Below is a small trained network, with its code and all its weights. Each question gives an input and a class and asks what happens when units are switched off, that is, made to give their printed mean instead of their output.

import numpy as np


def w(rows, s, z=0):
    codes = np.array(rows[::2]) - 128.0
    scale = np.full(codes.shape[1], s)
    scale[-1] = z or s
    return codes * scale


def norm(h):
    return h / np.sqrt((h * h).mean(-1, keepdims=True) + 1e-5)


def f(y):
    return y / 2 * (1 + np.tanh(0.7978845608 * (y + 0.044715 * y**3)))


def log_softmax(a):
    a = a - a.max(-1, keepdims=True)
    return a - np.log(np.exp(a).sum(-1, keepdims=True))


def net(x, mask):
    res = np.array(x, float).reshape(1, 6) / 4 @ E
    u = 0
    for l in range(3):
        y = f(norm(res) @ A[l][:, :-1].T + A[l][:, -1])
        res = res + np.where(mask[u : u + 6], y, B[l][:, -1]) @ B[l][:, :-1]
        u += 6
    return log_softmax(norm(res)[-1] @ U[:, :-1].T + U[:, -1])


A, B = {}, {}
E = w([
[109,72,156,146,73],'x0',
[117,104,139,142,110],'x1',
[139,140,117,120,132],'x2',
[147,237,118,105,194],'x3',
[28,153,52,3,197],'x4',
[175,42,191,37,233],'x5',
],0.0034)
A[0] = w([
[192,102,252,143,194,145],'L0N0',
[92,95,174,150,131,120],'L0N1',
[23,129,131,175,187,11],'L0N2',
[40,189,163,120,137,60],'L0N3',
[82,153,188,2,121,140],'L0N4',
[166,204,38,145,179,251],'L0N5',
],0.0056,0.0023)
B[0] = w([
[254,79,105,99,77,243],'L0N0',
[169,186,148,90,156,137],'L0N1',
[122,144,71,85,89,111],'L0N2',
[201,28,25,116,78,134],'L0N3',
[51,121,180,130,228,196],'L0N4',
[97,26,178,174,42,253],'L0N5',
],0.0043,0.0029)
A[1] = w([
[2,138,12,125,113,92],'L1N0',
[99,121,172,25,163,160],'L1N1',
[107,150,46,156,142,249],'L1N2',
[160,61,229,161,96,114],'L1N3',
[211,82,160,41,141,194],'L1N4',
[151,105,126,190,62,247],'L1N5',
],0.0057,0.0014)
B[1] = w([
[196,92,255,60,70,251],'L1N0',
[28,120,127,218,106,198],'L1N1',
[85,131,191,93,97,166],'L1N2',
[142,171,99,98,115,232],'L1N3',
[177,77,29,159,199,237],'L1N4',
[120,204,92,189,193,246],'L1N5',
],0.0056,0.0034)
A[2] = w([
[21,78,110,57,156,253],'L2N0',
[194,158,205,167,116,162],'L2N1',
[128,164,128,177,43,226],'L2N2',
[126,89,253,93,66,110],'L2N3',
[121,129,226,34,35,39],'L2N4',
[139,197,217,195,157,136],'L2N5',
],0.0053,0.0021)
B[2] = w([
[3,137,201,135,185,254],'L2N0',
[45,114,46,64,83,204],'L2N1',
[76,234,103,70,134,242],'L2N2',
[203,135,167,27,168,225],'L2N3',
[169,114,130,23,45,225],'L2N4',
[111,149,26,176,77,177],'L2N5',
],0.0047,0.0028)
U = w([
[129,197,28,199,64,218],'0',
[229,77,34,169,151,211],'1',
[100,103,181,2,73,2],'2',
[35,52,177,134,204,147],'3',
],0.0055,0.00065)

Each question gives the input, the list of numbers given to net, and the class t.
The units are the neurons (one row each of A and B). Each row of codes is followed by its name. A weight is (code - 128) times the scale printed after its matrix; where a second scale follows, it is the last column's (A, B and U).
mask holds one flag per neuron, layer by layer. A switched-off neuron (its flag False) gives its mean, the last column of its row in B, instead of its output. The means were averaged over made-up inputs and are rounded, as every weight is.
A unit's drop is (log p(t) with every unit on - log p(t) with that unit switched off) / (log p(t) with every unit on - log p(t) with every unit switched off).
The circuit of an input: a set's keep is (log p(t) with only the set's units on - log p(t) with every unit switched off) / (log p(t) with every unit on - log p(t) with every unit switched off). Starting from the 12 units with the biggest drops (on a tie, the unit counted first), units are removed one at a time, each time the one whose removal leaves the highest keep (on an exact tie, the one counted first), for as long as the keep stays at least 0.8.
circuit, biggest first: the units of the circuit, biggest drop first
k most important neurons: the k neurons with the biggest drops, biggest first
top k neurons in layer l: the k neurons of layer l with the biggest drops, biggest first
drop when u is switched off: that unit's drop, to one decimal
input [-8,-3,6,-3,3,-7], class 2: circuit, biggest first : (L1N0)
input [7,6,4,6,-1,7], class 1: circuit, biggest first : (L0N0, L1N4)
input [-4,3,6,-4,1,-7], class 2: circuit, biggest first : (L1N0, L0N0)
input [0,-1,-4,5,0,5], class 1: 3 most important neurons : (L0N0, L1N4, L1N2)
input [3,-8,-1,3,1,-5], class 2: 3 most important neurons : (L1N0, L0N0, L1N4)
input [-7,4,1,1,2,-6], class 2: 2 most important neurons : (L1N0, L0N0)
input [1,2,-2,-3,-3,1], class 1: top 2 neurons in layer 1 : (L1N4, L1N1)
input [5,-8,-6,2,-4,2], class 1: 2 most important neurons : (L0N0, L1N4)
input [-4,5,-8,3,0,4], class 1: 2 most important neurons : (L0N0, L1N4)
input [-6,5,0,0,2,-5], class 2: drop when L2N4 is switched off : 0.0
input [7,-6,1,5,1,2], class 3: drop when L0N4 is switched off : 1.1
input [3,-6,-2,-4,4,-8], class 2: drop when L1N0 is switched off : 0.5
input [-6,0,-6,2,0,3], class 1: top 2 neurons in layer 0 : (L0N0, L0N5)
input [3,-4,6,0,-2,0], class 0: circuit, biggest first : (L1N5)
